Rows and whether each has a hidden trait (one of two labels; each part has its own)
-41, -127, -13, -37, -56, 14, 41, -25, 32, -35, -10, 1, -18, 1, -2, -22, -30, 29, 6, -36, -3, -29, -22, -2, -3, -47, -32, -29, -41, -7, 57, 16, 26, 11, -24, -19, 36, 2, 4, -37, -22, 4, 28, -42, -29, -4, -25, 98, -18, 18, -36, -37, 4, 40, 26, 4, -43, 22, -25, -7, 43, -64, 24, 29, -1, 57, -11, 1, 95, 41, -6, 2, -41, 60, -26, -12, -43, -5, -42, 39, -37, 15, 10, 31, -72, 9, -26, 2, 20, 55, 42, -38, 13, -27, -15  MR
15, 6, -4, 3, 11, 12, -6, 2, 14, 32, 24, 2, 6, -14, -5, 1, 2, 0, -18, 5, 0, 3, 23, 19, 17, -12, 4, 2, -3, 12, -16, -34, 3, -8, 0, 6, 4, 12, -13, -15, 20, 2, -3, 2, 4, 33, 12, -10, -15, -5, -12, 11, -9, 15, 4, 14, -8, 14, 13, 4, -12, 12, -7, 0, -22, -38, -6, -28, -9, -1, -17, -7, 1, -23, 4, -11, -14, -4, 24, -16, -17, -27, 28, -15, -1, 12, 9, 3, 5, -11, -17, -2, -14, 5, 2  MR
14, -46, -11, -37, 19, -6, 4, -6, 14, 13, 39, 1, 16, -5, -29, -19, -27, 12, 14, -5, -3, -5, 35, 12, 5, -45, -6, 16, 1, 2, 14, -20, -11, -12, -14, -6, 28, 13, -7, -5, 21, 0, -6, 3, -2, 15, 1, 6, 4, 7, 2, 2, 6, 19, 1, 9, -3, 3, 11, 41, 9, -16, 5, -23, -11, -16, 2, -14, 12, -9, 5, -29, 24, -7, 6, -5, 8, -10, -3, 15, -15, -47, 19, -4, -24, 6, -4, -7, 10, -27, 0, 11, 41, -19, 1  MR
-1, -13, -2, -9, 3, 6, -1, -7, 19, 18, 10, -1, -4, -4, -5, 3, -16, 5, -16, -2, 1, -9, 7, 12, 6, -8, 8, -4, -6, -2, 17, -14, -7, -7, 0, 0, 6, 3, -4, -16, -4, 4, 3, -5, 0, 14, -1, 4, -8, -8, -7, -1, -6, 10, 5, 7, -1, 6, 4, 4, 0, 0, 0, 9, -6, -1, -6, -13, 8, 9, 0, -5, -7, 0, -1, -16, -15, -3, 6, 1, -11, -12, 22, -3, -17, 4, 2, 2, 4, -10, -15, -5, -22, -3, -16  Nc
-3, 4, -7, 4, -1, 10, 9, -4, 5, 9, 12, -9, 2, -6, 1, -3, 3, -6, -5, -1, 2, -4, 12, 2, 4, -3, 5, 6, -2, 14, 10, -1, 12, -1, 11, 6, 11, 2, -8, -6, 10, 0, 7, 0, 4, 33, 6, 18, -6, 6, -6, 8, 3, 12, -4, 1, 3, 8, 4, 4, -7, -3, 7, 3, -6, -11, 0, -14, 10, 29, -11, -3, 4, -3, 0, -3, -14, -13, -2, 10, -15, -10, 16, -12, -7, 9, -9, -6, 7, -2, -6, 11, -8, -12, -3  Nc
-25, -82, -3, -20, -35, 15, 29, -18, 18, -23, -2, 0, -11, 3, 3, -15, -16, 16, -2, -22, -1, -15, -5, -4, -3, -36, -12, -18, -25, 1, 43, 7, 16, 2, -12, -4, 24, 0, -4, -30, -13, 2, 17, -25, -22, -6, -13, 50, -13, 9, -24, -20, 4, 27, 16, 6, -34, 17, -15, -8, 20, -43, 10, 18, -2, 15, -9, 0, 61, 30, -1, -1, -24, 33, -14, -7, -33, -5, -18, 31, -29, -3, 23, 19, -44, 10, -13, 2, 11, 34, 30, -29, 15, -14, -13  MR
6, 13, -10, 4, 13, -3, -1, -16, 29, 3, -1, 11, 11, -22, -3, -5, -3, 4, -10, 2, -6, 2, 34, 10, 10, -13, -2, 7, -20, 9, 18, -10, -9, -2, -16, -10, -30, 3, -9, -44, -3, 0, 0, -5, -2, 9, 6, 4, -21, -15, -12, -1, 7, 15, 5, 21, -12, 22, 7, 0, -9, -3, -23, 18, -6, -29, -6, -16, 18, 21, -14, 2, -11, 17, 23, -26, -23, 6, 9, -14, -37, -28, 40, -2, -4, 0, 13, 9, 4, -9, -19, -2, 1, -17, -19  MR
-37, 40, 5, 86, -40, 34, -9, 0, 12, 4, -77, -7, -35, -19, 52, 36, 40, -17, -54, 12, 4, -8, -50, 7, 11, 30, 34, -33, -17, 8, 5, -21, 36, 16, 23, 51, -53, -16, 1, -37, -19, 7, 9, -12, 8, 23, 2, -3, -33, -13, -40, 11, -35, -2, 8, 17, -8, 32, -11, -15, 25, 29, -7, 58, -1, -19, -26, -18, -35, 42, -38, 66, -75, 37, -18, -16, -58, 16, 46, -56, -19, 76, 22, 0, 23, 18, 16, 29, -8, 54, -35, -52, -95, 30, -24  MR
27, -127, -50, 10, 28, 2, -6, 57, 1, 24, -62, 26, -8, -59, -79, 4, -4, 5, -48, -14, -6, -56, 20, 11, -9, 3, 23, 3, 64, 29, 127, -15, 35, -19, 33, -48, 13, -3, -26, 3, 56, 26, -20, 61, -42, 106, 10, 31, -20, 50, 29, 45, -3, 25, 29, 62, -13, 10, 38, -70, -20, 39, 37, 2, -79, 7, -21, -38, 41, 103, -52, 2, -33, 4, 36, 1, -10, 12, 44, 26, -9, 9, -14, -5, -20, 28, -72, 4, 8, -7, -30, -37, -12, 48, -36  MR
-12, -66, 10, -31, -26, 48, 9, 32, -23, 23, 52, -16, -21, 31, 6, 5, -11, -7, -20, -10, 9, -22, -41, 8, 4, -18, 23, -28, 23, -15, 2, -48, 39, -12, 42, 41, 86, 18, -4, 58, 51, 14, -9, -7, -2, 63, -15, 13, 14, 28, -17, 29, -28, 25, 0, -12, 22, -12, 4, 16, 11, 12, 29, -25, -17, 19, 0, -19, -18, -2, 5, -22, -13, -37, -75, 39, 8, -17, -10, 27, 13, 45, -36, -7, -32, 27, -6, -12, 6, 14, 19, -31, 1, 34, 22  MR
